Below are the code and all the weights of a small trained network. Each question names an input and a target symbol and asks about switching units off, where a switched-off unit gives its printed mean instead of its output.

import numpy as np


def w(rows, s, z=0):
    codes = np.array(rows[::2]) - 128.0
    scale = np.full(codes.shape[1], s)
    scale[-1] = z or s
    return codes * scale


def norm(h):
    return h / np.sqrt((h * h).mean(-1, keepdims=True) + 1e-5)


def f(y):
    return y / 2 * (1 + np.tanh(0.7978845608 * (y + 0.044715 * y**3)))


def softmax(a):
    e = np.exp(a - a.max(-1, keepdims=True))
    return e / e.sum(-1, keepdims=True)


def log_softmax(a):
    a = a - a.max(-1, keepdims=True)
    return a - np.log(np.exp(a).sum(-1, keepdims=True))


def net(x, mask):
    ids = ['ΓΔΠΣαβημτφω'.index(c) for c in x.split()]
    T = len(ids)
    res = E[ids] + P[:T]
    r = norm(res)
    for j in range(2):
        rows = slice(3 * j, 3 * j + 3)
        q, k, v = (r @ M[0][rows].T for M in (Q, K, V))
        z = softmax(np.where(np.tri(T) > 0, q @ k.T / 3**0.5, -1e9)) @ v
        o = O[0][rows]
        res = res + np.where(mask[j], z, o[:, -1]) @ o[:, :-1]
    y = f(norm(res) @ A[0][:, :-1].T + A[0][:, -1])
    res = res + np.where(mask[2:14], y, B[0][:, -1]) @ B[0][:, :-1]
    return log_softmax(norm(res)[-1] @ U[:, :-1].T + U[:, -1])


Q, K, V, O, A, B = {}, {}, {}, {}, {}, {}
E = w([
[80,140,158,60,190,232,212],'Γ',
[96,175,74,163,139,173,115],'Δ',
[168,129,76,182,78,128,50],'Π',
[169,177,59,166,135,189,91],'Σ',
[174,115,80,155,125,200,68],'α',
[130,141,40,145,91,210,96],'β',
[124,91,104,253,155,148,124],'η',
[142,44,143,160,54,113,39],'μ',
[187,211,188,167,200,95,139],'τ',
[114,182,127,21,36,149,82],'φ',
[189,62,178,49,146,142,78],'ω',
],0.016)
P = w([
[119,117,32,61,232,22,61],'0',
[124,139,80,118,186,181,58],'1',
[154,106,84,102,185,144,77],'2',
[115,140,167,150,150,203,64],'3',
[162,123,129,136,151,186,88],'4',
[147,139,169,152,123,190,97],'5',
[191,122,133,141,121,177,123],'6',
[194,125,148,151,108,180,138],'7',
[218,115,134,145,97,168,163],'8',
[210,124,161,162,86,191,178],'9',
[246,125,131,156,76,186,179],'10',
[217,146,178,182,53,215,182],'11',
],0.011)
Q[0] = w([
[102,117,149,162,57,116,164],'H0',
[71,192,139,126,123,64,146],'H0',
[201,173,185,185,69,248,150],'H0',
[211,145,103,104,88,170,131],'H1',
[91,131,91,125,187,49,157],'H1',
[140,81,78,81,156,123,59],'H1',
],0.011)
K[0] = w([
[156,152,150,160,140,180,140],'H0',
[16,100,64,164,181,156,92],'H0',
[184,103,185,138,37,190,191],'H0',
[172,103,168,147,122,115,255],'H1',
[64,135,67,38,146,31,26],'H1',
[61,133,85,154,209,56,158],'H1',
],0.0096)
V[0] = w([
[102,60,107,222,163,130,139],'H0',
[163,66,181,115,81,57,84],'H0',
[252,140,185,127,226,139,122],'H0',
[128,194,109,202,124,77,99],'H1',
[82,66,83,154,50,159,110],'H1',
[53,84,136,173,188,100,196],'H1',
],0.014)
O[0] = w([
[215,154,78,90,176,183,178,94],'H0',
[72,94,186,113,165,219,147,169],'H0',
[83,249,110,172,183,209,112,253],'H0',
[209,117,220,162,105,164,182,174],'H1',
[139,60,17,175,86,122,161,145],'H1',
[51,140,112,186,90,122,243,85],'H1',
],0.012,0.0077)
A[0] = w([
[43,99,26,87,161,126,85,42],'N0',
[182,22,132,158,218,94,131,153],'N1',
[66,123,182,199,144,178,200,63],'N2',
[57,143,136,75,85,157,74,169],'N3',
[129,119,137,15,24,146,133,73],'N4',
[152,76,99,74,195,126,68,58],'N5',
[67,99,147,231,165,128,53,118],'N6',
[86,142,226,163,224,81,134,222],'N7',
[143,190,141,185,136,33,197,254],'N8',
[128,97,111,193,66,154,172,116],'N9',
[95,74,141,87,103,39,86,88],'N10',
[135,159,37,252,141,115,185,4],'N11',
],0.012,0.005)
B[0] = w([
[129,119,131,11,141,90,158,169],'N0',
[163,133,153,139,72,127,141,185],'N1',
[67,112,163,145,175,61,127,227],'N2',
[156,157,143,72,155,177,168,227],'N3',
[97,120,31,187,93,185,57,147],'N4',
[72,150,111,97,155,112,174,172],'N5',
[93,125,154,100,82,195,96,254],'N6',
[153,125,70,136,2,165,138,222],'N7',
[105,116,174,132,27,200,185,186],'N8',
[146,93,67,153,161,129,123,222],'N9',
[113,122,128,199,138,154,158,168],'N10',
[125,119,87,61,137,194,124,238],'N11',
],0.014,0.0064)
U = w([
[105,161,117,177,112,126,254,164],'Γ',
[122,60,171,62,59,113,117,2],'Δ',
[190,190,195,135,116,125,122,129],'Π',
[163,154,102,131,177,116,76,146],'Σ',
[77,163,102,129,208,103,19,73],'α',
[192,126,96,104,125,79,105,179],'β',
[159,99,111,85,142,202,185,10],'η',
[178,61,161,91,236,139,123,217],'μ',
[144,155,131,212,113,171,176,223],'τ',
[91,120,109,97,30,90,100,206],'φ',
[44,200,166,98,145,158,143,69],'ω',
],0.012,0.0042)

Each question gives the input, a string of symbols that net reads in full, and the target symbol t.
The units are the heads (3 rows each of Q, K, V and O) and the neurons (one row each of A and B). Each row of codes is followed by its name. A weight is (code - 128) times the scale printed after its matrix; where a second scale follows, it is the last column's (O, A, B and U).
mask holds one flag per unit, heads first, then neurons. A switched-off unit (its flag False) gives its mean, the last column of its rows in O or B, instead of its output. The means were averaged over made-up inputs and are rounded, as every weight is.
A unit's drop is (log p(t) with every unit on - log p(t) with that unit switched off) / (log p(t) with every unit on - log p(t) with every unit switched off).
The circuit of an input: a set's keep is (log p(t) with only the set's units on - log p(t) with every unit switched off) / (log p(t) with every unit on - log p(t) with every unit switched off). Starting from the 12 units with the biggest drops (on a tie, the unit counted first), units are removed one at a time, each time the one whose removal leaves the highest keep (on an exact tie, the one counted first), for as long as the keep stays at least 0.8.
units of the circuit, in order: the units of the circuit, biggest drop first
most important unit: the unit with the biggest drop
k most important neurons: the k neurons with the biggest drops, biggest first
which heads matter: for each layer, one digit per head in row order, 1 if its drop is at least 0.15 and else 0, layers parted by /
input Γ Σ Δ φ, target φ: which heads matter -> 10
input η η Γ η τ μ β ω, target ω: which heads matter -> 10
input μ μ η Π ω α, target ω: units of the circuit, in order -> [H0]
input α β η η β Π, target η: units of the circuit, in order -> [H1 N11]
input η β μ Γ μ Π η η μ η, target μ: which heads matter -> 10
input τ η Π ω ω μ, target ω: 2 most important neurons -> [N2 N6]
input η η η Π η α Π β η ω ω τ, target ω: which heads matter -> 10
input η Σ Γ μ η, target μ: which heads matter -> 11
input ω Σ η, target ω: units of the circuit, in order -> [H0 N6]
input Π η Γ, target μ: 3 most important neurons -> [N7 N8 N6]
input β η φ Γ η Δ η η ω α Γ Σ, target ω: which heads matter -> 01
input μ φ Π μ, target Δ: 2 most important neurons -> [N1 N5]
input μ α μ Γ ω Δ φ η α Γ η η, target η: units of the circuit, in order -> [N11 H1]
input η Δ η Γ Δ ω Σ Δ Γ, target ω: which heads matter -> 11
input τ α α Π, target Π: units of the circuit, in order -> [H1 N11]
input η Σ τ μ α α Γ α μ, target ω: which heads matter -> 01
input η μ τ Π Δ, target Π: which heads matter -> 01
input α η τ, target Π: which heads matter -> 11
input ω β φ μ, target Δ: which heads matter -> 11
input μ η η μ, target μ: which heads matter -> 10
input Δ η η η Γ β μ ω Π, target ω: most important unit -> H0
input μ η Δ β φ Π, target φ: which heads matter -> 10
input τ η α μ ω Σ Σ Π η Γ φ Δ, target φ: most important unit -> H0
input μ Σ η Π, target η: which heads matter -> 11
input Δ α φ τ, target φ: units of the circuit, in order -> [H0 N7]
input η Γ η, target Γ: 2 most important neurons -> [N8 N6]
input Δ η η Δ μ φ φ, target τ: units of the circuit, in order -> [H1]
